Below are the code and all the weights of a small trained network. Each question names an input and a class and asks about switching units off, where a switched-off unit gives its printed mean instead of its output.

import numpy as np


def w(rows, s, z=0):
    codes = np.array(rows[::2]) - 128.0
    scale = np.full(codes.shape[1], s)
    scale[-1] = z or s
    return codes * scale


def norm(h):
    return h / np.sqrt((h * h).mean(-1, keepdims=True) + 1e-5)


def f(y):
    return np.maximum(y, 0)


def log_softmax(a):
    a = a - a.max(-1, keepdims=True)
    return a - np.log(np.exp(a).sum(-1, keepdims=True))


def net(x, mask):
    res = np.array(x, float).reshape(1, 2) / 4 @ E
    u = 0
    for l in range(2):
        y = f(norm(res) @ A[l][:, :-1].T + A[l][:, -1])
        res = res + np.where(mask[u : u + 6], y, B[l][:, -1]) @ B[l][:, :-1]
        u += 6
    return log_softmax(norm(res)[-1] @ U[:, :-1].T + U[:, -1])


A, B = {}, {}
E = w([
[253,191,84,107,133,254,114,148],'x0',
[148,77,33,213,115,28,208,76],'x1',
],0.0076)
A[0] = w([
[32,69,186,70,107,101,135,127,227],'L0N1',
[52,113,111,96,157,95,98,54,87],'L0N2',
[120,148,116,67,131,210,3,223,255],'L0N3',
[77,114,90,175,87,100,200,129,131],'L0N4',
[178,155,153,90,170,255,133,183,109],'L0N5',
[132,121,99,149,142,85,114,123,106],'L0N6',
],0.0073,0.0016)
B[0] = w([
[141,151,95,93,173,102,45,142,242],'L0N1',
[97,138,152,101,111,108,202,113,191],'L0N2',
[102,216,39,150,88,143,48,195,254],'L0N3',
[167,159,153,84,99,191,149,82,216],'L0N4',
[94,170,202,85,58,12,134,161,237],'L0N5',
[153,75,167,95,130,141,85,148,168],'L0N6',
],0.011,0.0079)
A[1] = w([
[165,117,83,106,137,78,118,118,124],'L1N1',
[65,41,110,158,106,112,108,140,1],'L1N2',
[188,160,56,113,143,138,80,116,154],'L1N3',
[69,96,171,113,135,102,85,212,157],'L1N4',
[125,172,128,153,104,129,100,250,193],'L1N5',
[19,171,218,66,114,55,119,145,119],'L1N6',
],0.012,0.0026)
B[1] = w([
[99,135,160,106,153,143,109,144,162],'L1N1',
[151,144,121,157,145,164,87,135,132],'L1N2',
[83,131,130,173,171,132,98,138,176],'L1N3',
[142,74,142,90,52,126,163,120,186],'L1N4',
[188,170,63,131,6,93,120,180,213],'L1N5',
[142,151,109,185,172,164,126,131,248],'L1N6',
],0.017)
U = w([
[191,202,49,139,34,127,92,213,156],'0',
[116,21,142,64,138,108,150,224,1],'1',
[172,73,196,23,50,121,212,57,136],'2',
[140,164,120,204,252,195,122,87,151],'3',
],0.014,0.0076)

Each question gives the input, the list of numbers given to net, and the class t.
The units are the neurons (one row each of A and B). Each row of codes is followed by its name. A weight is (code - 128) times the scale printed after its matrix; where a second scale follows, it is the last column's (A, B and U).
mask holds one flag per neuron, layer by layer. A switched-off neuron (its flag False) gives its mean, the last column of its row in B, instead of its output. The means were averaged over made-up inputs and are rounded, as every weight is.
A unit's drop is (log p(t) with every unit on - log p(t) with that unit switched off) / (log p(t) with every unit on - log p(t) with every unit switched off).
The circuit of an input: a set's keep is (log p(t) with only the set's units on - log p(t) with every unit switched off) / (log p(t) with every unit on - log p(t) with every unit switched off). Starting from all 12 units, units are removed one at a time, each time the one whose removal leaves the highest keep (on an exact tie, the one counted first), for as long as the keep stays at least 0.8.
units of the circuit, in order: the units of the circuit, biggest drop first
unit that matters most: the unit with the biggest drop
k most important neurons: the k neurons with the biggest drops, biggest first
k most important neurons of layer l: the k neurons of layer l with the biggest drops, biggest first
drop of u: that unit's drop, to one decimal
input [6,7], class 3: unit that matters most : L1N5
input [0,6], class 2: 2 most important neurons of layer 0 : [L0N3; L0N1]
input [2,4], class 3: units of the circuit, in order : [L1N5; L0N3]
input [2,8], class 3: 2 most important neurons : [L0N5; L1N5]
input [5,5], class 3: units of the circuit, in order : [L1N5; L0N3]
input [-1,6], class 2: 2 most important neurons : [L0N3; L1N6]
input [-2,5], class 2: 4 most important neurons : [L0N3; L1N6; L0N5; L0N4]
input [-3,7], class 2: 2 most important neurons : [L1N6; L0N3]
input [3,8], class 3: 2 most important neurons of layer 1 : [L1N5; L1N4]
input [-5,5], class 3: 2 most important neurons : [L1N5; L1N4]
input [-1,0], class 3: 2 most important neurons : [L0N3; L1N5]
input [1,2], class 3: 4 most important neurons : [L1N5; L1N4; L0N3; L0N2]
input [-7,-2], class 3: 2 most important neurons of layer 1 : [L1N6; L1N5]
input [-2,7], class 2: 2 most important neurons of layer 0 : [L0N3; L0N4]
input [-8,4], class 3: most important neuron : [L1N5]
input [-7,1], class 3: drop of L1N6 : 0.5
input [-1,4], class 2: drop of L0N3 : 1.0
input [-7,3], class 3: drop of L1N5 : 0.4
